Below is a small trained network, with its code and all its weights. Each question gives an input and a target symbol and asks what happens when units are switched off, that is, made to give their printed mean instead of their output.

import numpy as np


def w(rows, s, z=0):
    codes = np.array(rows[::2]) - 128.0
    scale = np.full(codes.shape[1], s)
    scale[-1] = z or s
    return codes * scale


def norm(h):
    return h / np.sqrt((h * h).mean(-1, keepdims=True) + 1e-5)


def f(y):
    return np.maximum(y, 0)


def softmax(a):
    e = np.exp(a - a.max(-1, keepdims=True))
    return e / e.sum(-1, keepdims=True)


def log_softmax(a):
    a = a - a.max(-1, keepdims=True)
    return a - np.log(np.exp(a).sum(-1, keepdims=True))


def net(x, mask):
    ids = ['βγδζηθπ'.index(c) for c in x.split()]
    T = len(ids)
    res = E[ids] + P[:T]
    r = norm(res)
    for j in range(3):
        rows = slice(3 * j, 3 * j + 3)
        q, k, v = (r @ M[0][rows].T for M in (Q, K, V))
        z = softmax(np.where(np.tri(T) > 0, q @ k.T / 3**0.5, -1e9)) @ v
        o = O[0][rows]
        res = res + np.where(mask[j], z, o[:, -1]) @ o[:, :-1]
    y = f(norm(res) @ A[0][:, :-1].T + A[0][:, -1])
    res = res + np.where(mask[3:19], y, B[0][:, -1]) @ B[0][:, :-1]
    return log_softmax(norm(res)[-1] @ U[:, :-1].T + U[:, -1])


Q, K, V, O, A, B = {}, {}, {}, {}, {}, {}
E = w([
[128,40,161,109],'β',
[162,86,155,76],'γ',
[249,187,243,61],'δ',
[157,111,131,101],'ζ',
[147,87,112,55],'η',
[145,96,119,103],'θ',
[138,115,99,79],'π',
],0.012)
P = w([
[158,164,73,253],'0',
[78,80,195,123],'1',
[46,106,146,64],'2',
[61,89,136,50],'3',
[67,68,138,47],'4',
[79,66,115,31],'5',
[78,47,140,31],'6',
[81,35,128,32],'7',
[96,47,62,61],'8',
[106,63,34,48],'9',
],0.0052)
Q[0] = w([
[84,203,118,211],'head 0',
[152,77,117,17],'head 0',
[158,88,65,182],'head 0',
[26,156,108,95],'head 1',
[134,253,139,121],'head 1',
[85,230,127,205],'head 1',
[18,254,169,173],'head 2',
[188,36,35,3],'head 2',
[60,128,142,64],'head 2',
],0.0096)
K[0] = w([
[75,135,249,4],'head 0',
[125,71,100,222],'head 0',
[66,168,160,85],'head 0',
[70,110,237,27],'head 1',
[104,65,87,191],'head 1',
[12,2,75,78],'head 1',
[125,149,198,29],'head 2',
[194,128,23,237],'head 2',
[89,80,126,195],'head 2',
],0.009)
V[0] = w([
[93,157,42,219],'head 0',
[178,49,170,211],'head 0',
[32,120,94,5],'head 0',
[94,69,126,107],'head 1',
[59,100,96,184],'head 1',
[70,71,108,153],'head 1',
[190,153,225,115],'head 2',
[81,1,157,79],'head 2',
[99,89,161,247],'head 2',
],0.0099)
O[0] = w([
[75,128,39,206,156],'head 0',
[191,113,137,235,247],'head 0',
[111,46,135,36,24],'head 0',
[202,73,164,198,147],'head 1',
[153,119,96,196,83],'head 1',
[179,87,80,197,116],'head 1',
[157,254,180,154,109],'head 2',
[231,76,145,140,156],'head 2',
[141,99,88,156,175],'head 2',
],0.007,0.011)
A[0] = w([
[168,147,133,143,253],'neuron 0',
[143,93,112,175,63],'neuron 1',
[23,207,126,185,92],'neuron 2',
[8,158,130,61,168],'neuron 3',
[189,108,112,93,188],'neuron 4',
[71,110,71,133,231],'neuron 5',
[122,129,136,83,118],'neuron 6',
[152,105,103,165,78],'neuron 7',
[139,100,115,79,75],'neuron 8',
[125,149,190,101,199],'neuron 9',
[123,67,183,172,183],'neuron 10',
[169,130,119,91,142],'neuron 11',
[111,141,94,180,178],'neuron 12',
[146,116,165,106,127],'neuron 13',
[197,111,139,186,136],'neuron 14',
[27,117,160,116,93],'neuron 15',
],0.013,0.0027)
B[0] = w([
[131,214,142,64,199],'neuron 0',
[91,85,85,77,192],'neuron 1',
[113,62,255,145,191],'neuron 2',
[232,176,85,50,191],'neuron 3',
[114,143,181,141,184],'neuron 4',
[100,198,159,68,200],'neuron 5',
[127,155,196,123,142],'neuron 6',
[100,144,91,125,186],'neuron 7',
[119,106,177,132,146],'neuron 8',
[173,182,122,122,161],'neuron 9',
[86,130,90,107,214],'neuron 10',
[145,125,153,170,150],'neuron 11',
[83,69,151,127,197],'neuron 12',
[96,154,99,163,156],'neuron 13',
[128,169,64,84,254],'neuron 14',
[170,216,86,85,167],'neuron 15',
],0.0065,0.0091)
U = w([
[250,86,85,199,143],'β',
[192,232,175,136,253],'γ',
[149,120,161,91,53],'δ',
[72,183,198,218,87],'ζ',
[154,65,201,71,86],'η',
[46,132,51,198,91],'θ',
[103,178,90,44,170],'π',
],0.011,0.0029)

Each question gives the input, a string of symbols that net reads in full, and the target symbol t.
The units are the heads (3 rows each of Q, K, V and O) and the neurons (one row each of A and B). Each row of codes is followed by its name. A weight is (code - 128) times the scale printed after its matrix; where a second scale follows, it is the last column's (O, A, B and U).
mask holds one flag per unit, heads first, then neurons. A switched-off unit (its flag False) gives its mean, the last column of its rows in O or B, instead of its output. The means were averaged over made-up inputs and are rounded, as every weight is.
A unit's drop is (log p(t) with every unit on - log p(t) with that unit switched off) / (log p(t) with every unit on - log p(t) with every unit switched off).
The circuit of an input: a set's keep is (log p(t) with only the set's units on - log p(t) with every unit switched off) / (log p(t) with every unit on - log p(t) with every unit switched off). Starting from the 12 units with the biggest drops (on a tie, the unit counted first), units are removed one at a time, each time the one whose removal leaves the highest keep (on an exact tie, the one counted first), for as long as the keep stays at least 0.8.
circuit, biggest first: the units of the circuit, biggest drop first
unit that matters most: the unit with the biggest drop
k most important neurons: the k neurons with the biggest drops, biggest first
which heads matter: for each layer, one digit per head in row order, 1 if its drop is at least 0.15 and else 0, layers parted by /
drop when u is switched off: that unit's drop, to one decimal
input θ β β β β η ζ, target θ: which heads matter	000
input β π β β δ η, target γ: circuit, biggest first	head 1; neuron 11; head 0; neuron 1
input ζ ζ π β θ π π, target ζ: circuit, biggest first	head 2; neuron 2
input γ β β β, target γ: circuit, biggest first	head 2
input β θ π β δ β η, target γ: 2 most important neurons	neuron 4; neuron 12
input ζ β γ, target ζ: which heads matter	100
input β η β β π, target β: which heads matter	000
input η θ η β π ζ, target η: which heads matter	100
input ζ β π β β η β β θ β, target ζ: which heads matter	101
input η π π γ γ θ β ζ η, target η: which heads matter	100
input π β θ η π γ θ γ, target π: which heads matter	101
input η η π, target η: which heads matter	110
input π γ γ, target π: which heads matter	000
input ζ δ θ β, target γ: which heads matter	011
input β ζ γ, target β: which heads matter	000
input π η ζ π π η π β θ, target π: which heads matter	101
input γ ζ β γ β θ β θ, target γ: which heads matter	101
input ζ θ π β β ζ θ β β θ, target ζ: unit that matters most	head 2
input π β β, target π: drop when neuron 3 is switched off	0.1
input ζ β γ θ ζ, target ζ: drop when neuron 4 is switched off	0.0
input η η δ β δ γ β β π β, target η: unit that matters most	head 0
input η π β η, target η: drop when head 0 is switched off	1.1
